Below are the code and all the weights of a small trained network. Each question names an input and a class and asks about switching units off, where a switched-off unit gives its printed mean instead of its output.

import numpy as np


def w(rows, s, z=0):
    codes = np.array(rows[::2]) - 128.0
    scale = np.full(codes.shape[1], s)
    scale[-1] = z or s
    return codes * scale


def norm(h):
    return h / np.sqrt((h * h).mean(-1, keepdims=True) + 1e-5)


def f(y):
    return y / 2 * (1 + np.tanh(0.7978845608 * (y + 0.044715 * y**3)))


def log_softmax(a):
    a = a - a.max(-1, keepdims=True)
    return a - np.log(np.exp(a).sum(-1, keepdims=True))


def net(x, mask):
    res = np.array(x, float).reshape(1, 8) / 4 @ E
    u = 0
    for l in range(4):
        y = f(norm(res) @ A[l][:, :-1].T + A[l][:, -1])
        res = res + np.where(mask[u : u + 10], y, B[l][:, -1]) @ B[l][:, :-1]
        u += 10
    return log_softmax(norm(res)[-1] @ U[:, :-1].T + U[:, -1])


A, B = {}, {}
E = w([
[2,180,118,120,7,126],'x0',
[129,130,129,130,128,126],'x1',
[127,128,127,129,131,128],'x2',
[125,127,127,127,127,129],'x3',
[104,189,182,148,175,217],'x4',
[60,124,220,43,197,45],'x5',
[167,79,192,114,71,150],'x6',
[66,71,161,254,138,100],'x7',
],0.0071)
A[0] = w([
[131,231,235,153,139,236,58],'L0N0',
[169,66,62,95,48,2,4],'L0N1',
[107,151,8,138,174,45,58],'L0N2',
[135,152,62,98,104,182,166],'L0N3',
[102,211,157,147,182,198,2],'L0N4',
[199,66,213,104,36,121,44],'L0N5',
[93,107,134,80,134,95,73],'L0N6',
[78,174,43,193,200,83,64],'L0N7',
[148,163,119,23,130,148,35],'L0N8',
[85,202,2,102,222,119,82],'L0N9',
],0.0086,0.0038)
B[0] = w([
[91,62,28,85,158,125,227],'L0N0',
[67,111,14,90,194,164,229],'L0N1',
[103,96,146,103,144,223,201],'L0N2',
[179,140,136,136,91,113,232],'L0N3',
[83,69,45,89,142,134,154],'L0N4',
[106,91,193,106,151,244,197],'L0N5',
[116,160,161,113,157,122,154],'L0N6',
[150,98,187,128,100,158,202],'L0N7',
[165,147,149,98,113,105,199],'L0N8',
[161,69,206,105,91,182,251],'L0N9',
],0.011,0.0032)
A[1] = w([
[26,152,136,100,34,183,94],'L1N0',
[47,238,134,128,43,126,63],'L1N1',
[85,122,160,255,147,82,18],'L1N2',
[102,116,151,123,106,163,78],'L1N3',
[87,106,204,72,151,16,80],'L1N4',
[151,187,114,76,147,107,79],'L1N5',
[208,116,166,153,216,158,102],'L1N6',
[193,87,74,173,77,134,109],'L1N7',
[59,71,135,233,178,102,3],'L1N8',
[97,114,172,114,100,173,47],'L1N9',
],0.0093,0.0053)
B[1] = w([
[249,44,130,139,227,71,254],'L1N0',
[201,91,96,143,184,33,188],'L1N1',
[124,118,156,99,31,98,161],'L1N2',
[150,112,151,142,146,142,139],'L1N3',
[33,215,185,156,163,168,219],'L1N4',
[129,160,151,113,98,142,137],'L1N5',
[133,90,111,123,150,2,214],'L1N6',
[84,187,165,163,165,144,206],'L1N7',
[72,89,145,95,22,127,179],'L1N8',
[144,93,183,130,164,136,142],'L1N9',
],0.0097,0.0047)
A[2] = w([
[31,136,98,84,202,43,131],'L2N0',
[109,168,92,122,102,39,77],'L2N1',
[74,167,179,151,150,126,74],'L2N2',
[215,250,107,26,92,125,1],'L2N3',
[202,101,207,80,28,196,122],'L2N4',
[95,97,139,139,144,175,33],'L2N5',
[143,240,119,237,122,160,94],'L2N6',
[145,78,119,137,102,25,130],'L2N7',
[116,203,94,2,163,138,76],'L2N8',
[130,131,140,146,145,142,103],'L2N9',
],0.008,0.0052)
B[2] = w([
[147,186,68,170,179,214,253],'L2N0',
[184,88,147,139,221,133,117],'L2N1',
[111,192,151,116,125,142,135],'L2N2',
[193,95,197,80,2,115,164],'L2N3',
[94,111,165,152,76,72,223],'L2N4',
[148,86,132,125,108,149,115],'L2N5',
[163,177,133,224,76,191,132],'L2N6',
[123,202,103,83,152,38,201],'L2N7',
[203,131,114,44,20,222,199],'L2N8',
[128,127,150,131,112,146,119],'L2N9',
],0.0057,0.0043)
A[3] = w([
[28,71,128,196,123,93,132],'L3N0',
[136,102,153,48,100,164,163],'L3N1',
[178,37,210,133,149,209,3],'L3N2',
[212,117,42,255,41,164,145],'L3N3',
[211,183,155,115,195,66,183],'L3N4',
[38,95,136,204,106,104,202],'L3N5',
[219,127,139,180,216,53,103],'L3N6',
[75,103,78,110,142,128,90],'L3N7',
[173,102,201,90,158,143,159],'L3N8',
[153,236,103,211,113,143,59],'L3N9',
],0.0087,0.0037)
B[3] = w([
[212,116,91,86,78,166,209],'L3N0',
[149,89,142,235,132,137,219],'L3N1',
[80,87,190,221,161,99,206],'L3N2',
[1,195,200,70,210,123,254],'L3N3',
[99,159,71,199,66,80,232],'L3N4',
[250,159,123,71,96,166,213],'L3N5',
[91,143,106,116,117,65,234],'L3N6',
[191,133,88,130,141,180,146],'L3N7',
[88,125,110,224,109,121,232],'L3N8',
[118,140,183,107,148,131,131],'L3N9',
],0.0094,0.0049)
U = w([
[127,88,36,93,181,194,187],'0',
[140,140,82,151,143,1,123],'1',
[74,234,200,134,160,158,1],'2',
[204,121,171,118,5,132,24],'3',
[119,60,184,191,155,134,197],'4',
],0.016,0.00068)

Each question gives the input, the list of numbers given to net, and the class t.
The units are the neurons (one row each of A and B). Each row of codes is followed by its name. A weight is (code - 128) times the scale printed after its matrix; where a second scale follows, it is the last column's (A, B and U).
mask holds one flag per neuron, layer by layer. A switched-off neuron (its flag False) gives its mean, the last column of its row in B, instead of its output. The means were averaged over made-up inputs and are rounded, as every weight is.
A unit's drop is (log p(t) with every unit on - log p(t) with that unit switched off) / (log p(t) with every unit on - log p(t) with every unit switched off).
The circuit of an input: a set's keep is (log p(t) with only the set's units on - log p(t) with every unit switched off) / (log p(t) with every unit on - log p(t) with every unit switched off). Starting from the 12 units with the biggest drops (on a tie, the unit counted first), units are removed one at a time, each time the one whose removal leaves the highest keep (on an exact tie, the one counted first), for as long as the keep stays at least 0.8.
units of the circuit, in order: the units of the circuit, biggest drop first
k most important neurons: the k neurons with the biggest drops, biggest first
top k neurons in layer l: the k neurons of layer l with the biggest drops, biggest first
input [2,7,2,-8,6,1,6,-3], class 0: units of the circuit, in order : L0N0
input [3,-6,-7,-3,3,-7,-1,-7], class 2: 2 most important neurons : L3N3, L1N7
input [7,-2,-2,0,-6,-2,8,-3], class 4: units of the circuit, in order : L0N5, L1N0, L3N2
input [-8,-6,6,-1,4,-5,-5,8], class 1: 2 most important neurons : L1N6, L1N4
input [-6,-2,-3,6,3,7,5,5], class 2: units of the circuit, in order : L1N4, L1N0
input [-7,2,-3,-5,0,-6,3,8], class 3: units of the circuit, in order : L1N8, L1N0, L3N5, L2N0
input [2,7,-8,2,5,-4,6,-5], class 4: 3 most important neurons : L0N1, L0N5, L3N1
input [-4,0,-3,7,6,-4,-7,1], class 4: 2 most important neurons : L0N9, L0N7
input [5,0,1,1,4,-7,-8,-1], class 4: 2 most important neurons : L0N9, L1N0
input [-1,-4,0,-6,-4,-2,-7,-5], class 4: 2 most important neurons : L0N9, L0N2
input [0,-8,-8,5,-6,-8,-3,-8], class 2: units of the circuit, in order : L3N3, L1N7
input [1,6,1,3,3,-5,1,6], class 3: top 2 neurons in layer 1 : L1N8, L1N2
input [-1,5,1,-5,0,-1,1,-1], class 1: 3 most important neurons : L1N6, L0N5, L0N9
input [6,0,2,5,-6,-5,-8,4], class 4: 2 most important neurons : L0N2, L0N7
input [-3,-2,1,-4,-8,-2,-5,-1], class 0: units of the circuit, in order : L0N1
input [-6,7,-8,-3,0,8,-6,6], class 2: units of the circuit, in order : L1N4, L1N0
input [7,-3,-3,-4,6,3,-5,2], class 1: 3 most important neurons : L1N0, L0N1, L1N1
input [-6,7,-5,-2,-6,1,-6,-4], class 0: top 3 neurons in layer 0 : L0N1, L0N2, L0N5
input [8,-4,-2,8,-8,-6,7,5], class 0: 2 most important neurons : L0N1, L0N5
input [-5,2,-4,-4,2,2,-1,3], class 1: units of the circuit, in order : L1N6
input [4,3,7,-4,-5,-5,7,4], class 4: units of the circuit, in order : L0N5, L3N2
input [8,-2,-2,1,-2,0,5,6], class 1: 2 most important neurons : L1N0, L1N1
input [5,5,7,-1,6,5,7,-4], class 4: 2 most important neurons : L0N1, L1N0
input [5,-7,-5,-3,-1,-5,-2,-5], class 1: 3 most important neurons : L1N1, L1N4, L1N0
input [0,2,-8,7,3,-6,-5,-3], class 2: top 2 neurons in layer 1 : L1N7, L1N0
input [-5,-7,7,-3,-6,8,-7,3], class 2: top 2 neurons in layer 1 : L1N4, L1N0
